In the rows, zero is written as 128.
Each row of numbers stands for one object and depends on some of the facts below. Use the named rows to name the rest.

Some objects and their rows:
skoplil: [124  89 139 114 131 112 134  88 151 123 103 121 124 129 124 131 121 133
 118 140 125 106  97 134 118 125  95 135 148 123  94]
tuflobek: [118 109 116 130 130 110 128 125 131 121 121 132 115 132 136 125 125 119
 133 136 132 138 127 107 117 136 126 137 125 127 127]
sadis: [129 142 137 122 125 138 125 136 116 128 119 125 127 135 115 127 121 123
 126 107 129 120 123 136 131 120 127 123 131 133 135]
trebrak: [134 133 127 128 126 126 126 134 126 125 134 129 133 125 133 126 130 124
 134 136 129 117 133 128 120 128 131 122 135 131 121]
rugan: [132 149 120 135 106 147 114 130 123 137 128 121 133 131 124 132 126 126
 141 135 115 123 135 141 162 129 123 116 130 122 117]
bagru: [127 112 121 138 136 119 130 123 130 116 140 134 125 125 138 131 121 124
 133 134 119 135 148 118 114 138 132 137 115 133 118]
damur: [118 117 137 121 139 114 147 114 131 125 115 123 132 114 124 132 137 135
 120 152 136 110  88 131 143 120 140 138 123 115 120]
fuplus: [122 139 141 111 153 125 168 132 119 126 108 115 122 120 103 114 134 129
 115 123 134 130  56 136 129 138 145 116 123 137 138]
flanupu: [135 147 124 134 103 144 125 138 120 134 127 124 132 136 125 133 132 130
 143 133 121 128 132 143 156 129 122 115 135 125 118]
zakles: [123 148 125 143  96 138 117 134 125 126 120 123 122 131 115 136 132 127
 137 144 129 117 138 133 152 118 128 121 138 112 119]
tredral: [132 133 129 109 143 107 183 119 137 135 123 121 114 118 127 117 134 132
 116 133 116 147 118 132 122 151 146 105 135 126 130]
repa: [123 143 130 126 146 127 156 141 127 122 132 119 125 105  98 116 141 139
 109 137 129 117  79 141 132 138 146 117 118 120 132]
kobir: [126 124 125 132 131 128 122 126 133 132 125 128 126 129 141 130 127 125
 140 123 113 149 123 124 131 140 121 136 125 137 135]
drudi: [133 143 124 130 125 134 116 138 129 132 126 125 133 134 117 124 133 126
 122 123 132 122 114 132 143 120 125 126 129 122 124]
roskik: [124 119 122 126 124 134 103 126 130 131 123 139 120 151 137 126 111 114
 128  97 122 167 171 115 104 122 114 138 123 137 148]
mosusti: [113 121 124 138 128 126 119 115 128 127 121 130 120 127 140 130 126 124
 136 131 119 141 126 121 134 131 123 137 125 129 133]
kotrenem: [134 114 127 136 123 133 142 129 122 122 145 135 130 128 125 134 129 138
 126 122 141 118 161 129 102 142 132 127 126 134 118]
debri: [136 114 119 129 111 139  80 120 127 129 142 141 141 141 138 140 113 126
 129 114 145 106 193 118 114 108 111 146 124 136 113]
kebes: [134 131 126 121 128 119 123 125 138 127 133 131 133 125 127 126 127 129
 125 122 130 115 124 126 132 123 132 129 130 126 126]
grutre: [135 124 140 107 151 117 154 132 129 136 124 124 147 109 127 133 144 138
 126 146 136 122  64 134 157 125 147 142 113 126 126]

Some facts about the objects:
noklu (tritrek foru) (klope 432) (flestek g) (braflal koro)
belak (klope 353) (flestek f) (braflal paklan)
debri (klope 432) (flestek f) (braflal kebun)
degra (tritrek flaklol) (klope 516) (braflal totil)
letom (klope 516) (flestek d) (braflal skagril)
lotron (klope 937) (braflal kotrenem)
kuplim (klope 432) (flestek a) (braflal kebun)
klegrel (klope 516) (flestek i) (braflal totil)
vebar (klope 516) (braflal kotrenem)
plitrugra (klope 353) (braflal sketiso)
tafo (klope 54) (flestek e) (braflal zipo)
muskis (klope 54) (flestek i) (braflal ziplu)
fadram (klope 231) (braflal plugar)
klele (klope 516) (flestek c) (braflal foru)
tedras (tritrek roskik) (klope 353) (flestek h) (braflal paklan)
meklek (klope 937) (braflal kuvokle)
norifar (klope 54) (flestek h) (braflal plugar)
grestopi (klope 937) (flestek b) (braflal trugel)
roskik (klope 516) (flestek h) (braflal skagril)
fluse (klope 54) (flestek e) (braflal ziplu)
trazi (klope 432) (flestek e) (braflal plugar)
rosti (klope 353) (flestek b) (braflal vitrol)
sibralim (klope 516) (flestek d) (braflal totil)
sagro (klope 54) (braflal dade)
sadis (klope 54) (braflal zipo)
lirur (klope 353) (flestek e) (braflal gisabru)
stokler (klope 353) (braflal trugel)
tredral (tritrek norifar) (klope 985) (flestek g) (braflal dade)
kebun (klope 985) (braflal bratril)
staron (klope 54) (flestek d) (braflal dade)
nidu (tritrek detemol) (klope 516) (flestek e) (braflal bratril)
plugar (klope 353)
paklan (klope 231) (braflal sketiso)
fona (klope 54) (flestek h) (braflal zipo)
tavus (klope 353) (flestek g) (braflal groma)
zipo (klope 937) (braflal trugel)
drudi (klope 353) (braflal totil)
poper (tritrek foru) (klope 937) (flestek h) (braflal driga)
drusin (klope 516) (flestek a) (braflal groma)
fiflim (klope 516) (flestek f) (braflal kotrenem)
kebre (klope 516)
brokigro (klope 937) (flestek a) (braflal foru)
nufoplin (tritrek grotor) (klope 516) (flestek d) (braflal koro)
flidrak (tritrek detro) (klope 516) (flestek i) (braflal koro)
vugruzon (tritrek duva) (klope 231) (flestek d) (braflal plitrugra)
bagru (klope 231) (braflal foru)
gukopo (klope 937) (flestek i) (braflal bratril)
melun (klope 432) (flestek d) (braflal foru)
miklonor (klope 432) (flestek h) (braflal fitir)
nutril (klope 353) (braflal groma)
gistom (tritrek dade) (klope 54) (flestek b) (braflal foru)
detemol (klope 353) (flestek a) (braflal gisabru)
klegol (klope 353) (flestek c) (braflal vitrol)
gisabru (klope 937)
robi (klope 231) (braflal sketiso)
kuvokle (klope 54) (braflal sketiso)
kobi (klope 353) (flestek b) (braflal gisabru)
zozi (tritrek miklonor) (klope 231) (flestek h) (braflal groma)
drafar (klope 516) (braflal koro)
skagril (klope 432) (braflal trugel)
klaram (klope 432) (flestek c) (braflal kebun)
drivur (klope 353) (flestek a) (braflal vitrol)
skopla (klope 985) (braflal kebre)
zeko (klope 54) (flestek d) (braflal zipo)
skoso (klope 231) (flestek g) (braflal trugel)
koro (klope 54) (braflal dade)
nefe (tritrek sagro) (klope 54) (flestek e) (braflal driga)
flatris (klope 937) (flestek b) (braflal kuvokle)
laska (klope 432) (flestek i) (braflal sketiso)
klodumu (klope 516) (flestek c) (braflal totil)
zasam (klope 353) (flestek i) (braflal groma)
bodis (klope 937) (flestek c) (braflal driga)
ladros (tritrek detemol) (klope 54) (flestek b) (braflal dade)
drafan (klope 353) (flestek d) (braflal groma)
flone (klope 353) (flestek d) (braflal kotrenem)
lozu (klope 231) (braflal plitrugra)
gritor (klope 985) (flestek b) (braflal fadram)
foru (klope 353) (braflal bratril)
flira (klope 353) (flestek i) (braflal gisabru)
broza (klope 353) (braflal gisabru)
plabrik (klope 231) (flestek h) (braflal kuvokle)
skiplete (klope 231) (flestek a) (braflal paklan)
flepopluk (tritrek debri) (klope 516) (flestek g) (braflal totil)
nepluk (klope 937) (braflal trugel)
sketiso (klope 353)
klubodi (tritrek kebun) (klope 937) (flestek g) (braflal gisabru)
faklo (klope 231) (flestek a) (braflal plitrugra)
poti (klope 432) (flestek i) (braflal dade)
trebil (klope 937) (flestek a) (braflal trugel)
plukobrek (tritrek fitir) (klope 516) (braflal totil)
fitir (klope 353) (braflal kebre)
klozum (klope 231) (flestek i) (braflal foru)
repa (tritrek flone) (klope 353) (braflal foru)
zaklir (tritrek kebre) (klope 516) (flestek a) (braflal koro)
totil (klope 231) (braflal plugar)
mugrun (klope 54) (braflal skopla)
drestim (klope 516) (flestek e) (braflal koro)
damur (tritrek kebre) (klope 432) (braflal sketiso)
brovor (klope 353) (flestek c) (braflal gisabru)
kibun (klope 432) (braflal sketiso)
tofo (tritrek mugrun) (klope 432) (braflal groma)
pipek (klope 54) (braflal totil)
kleris (klope 54) (flestek h) (braflal ziplu)
feskol (tritrek fitrol) (klope 54) (flestek h) (braflal dade)
mosusti (klope 516) (braflal paklan)
gragradren (klope 353) (flestek d) (braflal gisabru)
katril (klope 937) (flestek g) (braflal kuvokle)
flaklol (klope 985) (braflal foru)
skize (klope 353) (flestek b) (braflal bratril)
grotor (tritrek detro) (klope 231) (flestek d) (braflal kebre)
duva (tritrek gisabru) (klope 937) (braflal kuvokle)
gokal (klope 353) (braflal paklan)
trutamis (klope 432) (flestek g) (braflal kebun)
bratril (klope 985)
flelubul (klope 516) (flestek f) (braflal dade)
vebre (tritrek vitrol) (klope 54) (flestek e) (braflal vitrol)
grimo (tritrek bratril) (klope 54) (flestek g) (braflal ziplu)
ziplu (klope 231) (braflal gisabru)
driga (klope 985) (braflal sketiso)
flotel (tritrek skopla) (klope 353) (braflal paklan)
bizu (klope 516) (flestek d) (braflal bratril)
tratir (klope 353) (flestek d) (braflal ziplu)
badok (klope 432) (braflal totil)
trugel (klope 353)
tiston (klope 432) (flestek b) (braflal sketiso)
rugan (klope 54) (flestek a) (braflal ziplu)
doro (klope 937) (flestek e) (braflal groma)
koflo (klope 432) (braflal kebun)
mopur (klope 54) (flestek c) (braflal ziplu)
sepak (klope 54) (flestek c) (braflal paklan)
trusek (tritrek paklan) (klope 937) (flestek e) (braflal foru)
klama (tritrek mugrun) (klope 937) (braflal trugel)
vitrol (klope 231) (braflal bratril)
skoplil (tritrek fona) (klope 937) (flestek g) (braflal driga)
zizuk (klope 937) (flestek c) (braflal skopla)
zakles (klope 353) (flestek a) (braflal kuvokle)
fuplus (tritrek skopla) (klope 54) (flestek b) (braflal zipo)
davun (klope 432) (braflal dade)
stadak (klope 54) (flestek b) (braflal ziplu)
detro (klope 353) (braflal sagro)
tuflobek (klope 231) (flestek b) (braflal paklan)
plubupus (klope 54) (braflal ziplu)
groma (klope 231) (braflal trugel)
dutrubra (klope 985) (flestek a) (braflal skopla)
stikodrel (klope 516) (flestek h) (braflal skopla)
brepil (tritrek fluse) (klope 54) (braflal ziplu)
duklen (klope 353) (flestek h) (braflal gisabru)
klobrim (klope 231) (flestek c) (braflal plitrugra)
klofarer (klope 54) (flestek i) (braflal zipo)
fitrol (tritrek dade) (klope 54) (flestek i) (braflal driga)
kotrenem (klope 937) (braflal bratril)
nepan (klope 353) (flestek d) (braflal paklan)
tobru (klope 985) (flestek i) (braflal davun)
rezik (tritrek foru) (klope 516) (flestek d) (braflal sketiso)
trebrak (klope 432) (flestek d) (braflal plugar)
stebo (tritrek flone) (klope 516) (flestek f) (braflal totil)
rosto (klope 54) (flestek f) (braflal groma)
kobir (klope 516) (braflal totil)
futri (tritrek vebre) (klope 54) (flestek c) (braflal zipo)
flanupu (klope 54) (flestek a) (braflal dade)
stusar (klope 516) (flestek c) (braflal skagril)
gukim (klope 985) (flestek a) (braflal robi)
fakler (klope 54) (braflal dade)
tropal (tritrek skopla) (klope 937) (braflal kuvokle)
vepen (klope 937) (flestek f) (braflal zipo)
grutre (tritrek grotor) (klope 432) (flestek c) (braflal koro)
bromal (klope 937) (flestek f) (braflal ziplu)
kebes (klope 432) (flestek c) (braflal plugar)
rodis (klope 937) (flestek c) (braflal kuvokle)
tifir (tritrek driga) (klope 231) (flestek g) (braflal bratril)
vulas (klope 516) (flestek h) (braflal koro)
klibruk (klope 937) (flestek i) (braflal trugel)
duklor (klope 516) (flestek f) (braflal koro)
dade (klope 231)
niflek (klope 937) (flestek d) (braflal kuvokle)

Rows to name:
No name comes twice in this set of rows, the named rows included.
[140 134 131 127 102 156  91 166 108 140 133 142 159 164 128 157 135 134
 141 115 176 135 181 125 171  99 126 158 110 129 117] : fitir
[113 123 131 136 139 103 158 123 131 113 128 125 116 104 139 122 132 128
 137 157 119 130  79 121 119 140 146 127 127 128 131] : vugruzon
[123  81 146 145 152 120 127  79 150 109 122 116 122 107 134 117 114 135
 125 126  90  95  61 141  73 139  75 134 156 142 108] : nidu
[126 120 141 136 127 129 160 129 124 127 118 118 136 119 136 137 134 132
 153 151 105 149  81 136 158 144 133 136 124 136 110] : zaklir
[115 102 137 108 153 115 155 107 132 135 113 123 128 116 124 131 135 138
 106 144 134 129  82 128 132 124 138 140 116 117 127] : poper
[126 118 127 136 132 118 134 141 116 121 134 134 142 126 144 138 127 122
 148 141 128 134 126 118 134 129 142 146 111 136 116] : grotor
[135 160 104 140 111 145 108 152 116 124 148 132 123 131 119 121 130 123
 128 121 139 118 182 124 121 130 134 109 128 126 137] : flone
[124 108 140 117 145 133 138 136 109 139 114 130 160 128 137 151 133 136
 145 146 140 152  87 127 186 120 143 172  89 134 110] : plukobrek
[109 114 141 131 141 123 146 120 117 121 111 123 135 107 133 134 134 134
 142 150 127 128  67 128 141 136 139 147 121 132 125] : rezik
[121 154 113 109 151 109 190 141 132 137 132 119 106 104 114 109 141 128
 113 141 109 166 111 129 140 159 174 102 116 116 149] : klubodi
[125 130 137 127 157 114 158 123 130 129 129 123 123  99 131 118 134 134
 127 137 105 139  47 132 135 147 144 131 116 133 153] : stebo
[114 125 132 119 140 109 168 110 133 126 121 120 118 102 123 124 137 136
 114 152 123 122  85 132 124 131 151 121 129 116 133] : tropal
[143 145 124 138 104 150 103 139 142 139 134 134 126 151 128 122 135 130
 133 103 135 127 174 133 122 132  97 113 154 130 145] : sagro
[136 131 119 139 107 155 103 154 117 124 147 137 138 146 114 137 131 138
 127 109 157 117 191 130 127 131 121 135 122 130 117] : foru
[137 110 132 126 115 146  74 108 137 132 112 130 127 164 122 126 108 116
 116  83 131 118 165 128 106 104  71 133 149 135 124] : fona

Now the same objects, written a new way:
Known rows:
norifar: [ 95 122 143 119 148 192  71  83 137  93 129  91 153]
tredral: [ 76 124 119  95 121 165  94  43  80 150 143 108 130]
gokal: [ 86 158  88 117 115 159  89 104 126  90 116  96 167]
lotron: [ 80 150 121  91 119 152 109  91 126  94 115 101 164]
sibralim: [ 86 145 122 106 118 158 111  84 129  98 123  80 160]
katril: [ 85 167  88  83  96 157  84  87 128 129 120 101 143]
melun: [ 97 123 139 100 123 159 111  92 115 100 119  92 152]
stadak: [102 110 134 122 114 160  98  80 136 118 131 104 154]
kibun: [ 96 133 114 109 109 163  92  88 121 124 110  89 144]
zipo: [ 81 165 123 134  92 159  89  78 108 104 112  87 184]
flelubul: [ 79 152 116 109 117 155  99  77 135 102 116  99 159]
niflek: [ 90 150 101 106 118 163  99  90 125 103 112  76 154]
trutamis: [ 95 139 123  77  96 152  88  90 112 129 128 119 142]
repa: [ 72 128  96 117 129 144 116  81  92  70 132 113 176]
muskis: [104 113 131 118 109 165 107  79 133 122 134 111 155]
trazi: [ 89 130 130 114 111 157  94  87 120 122 121  94 150]
bagru: [ 99 120 124 110 121 156  98  96 124  84 128 116 167]
grestopi: [ 71 160 123 124 105 155 103  82 130 115 122  88 168]
stebo: [ 67 132 101 123 123 148 108  54 101 103 128 100 156]
rosto: [ 98 121 139 142  99 160  86  68 130 122 139  98 149]

Which object is each row?
No name comes twice in this set of rows, the named rows included.
[ 58 135 146  69 138 206  81  76 100  84  89 107 183] : kebun
[120 107 114 106  61 131  97  73 120 141 149 119 127] : grimo
[112 139 146 114 138 187  71  78 119  96 121 108 177] : sagro
[ 99 149 100 113 128 198  58  98 126  83  97 107 186] : paklan
[109 168  85 104 124 132 105  69 103 148 140 102 130] : skoplil
[111 116 133 121  99 168  88  70 108  99 118 110 171] : koro
[ 92 168 125  93  89 168  83  91 133  89  89  98 185] : kebre
[108 152 157  63  69 152 104  94 137 112  73 103 162] : bratril
[103 157 128  82  86 175  81  86 132 127  75  85 155] : driga
[ 79 160 123  96 132 174  91 119 140  59 114  95 183] : flone
[128 198 122 108 169 147  99 108 141 112 147  97 138] : detemol
[ 78 120 105 122 101 145 120  68 104  98 127  83 159] : nufoplin

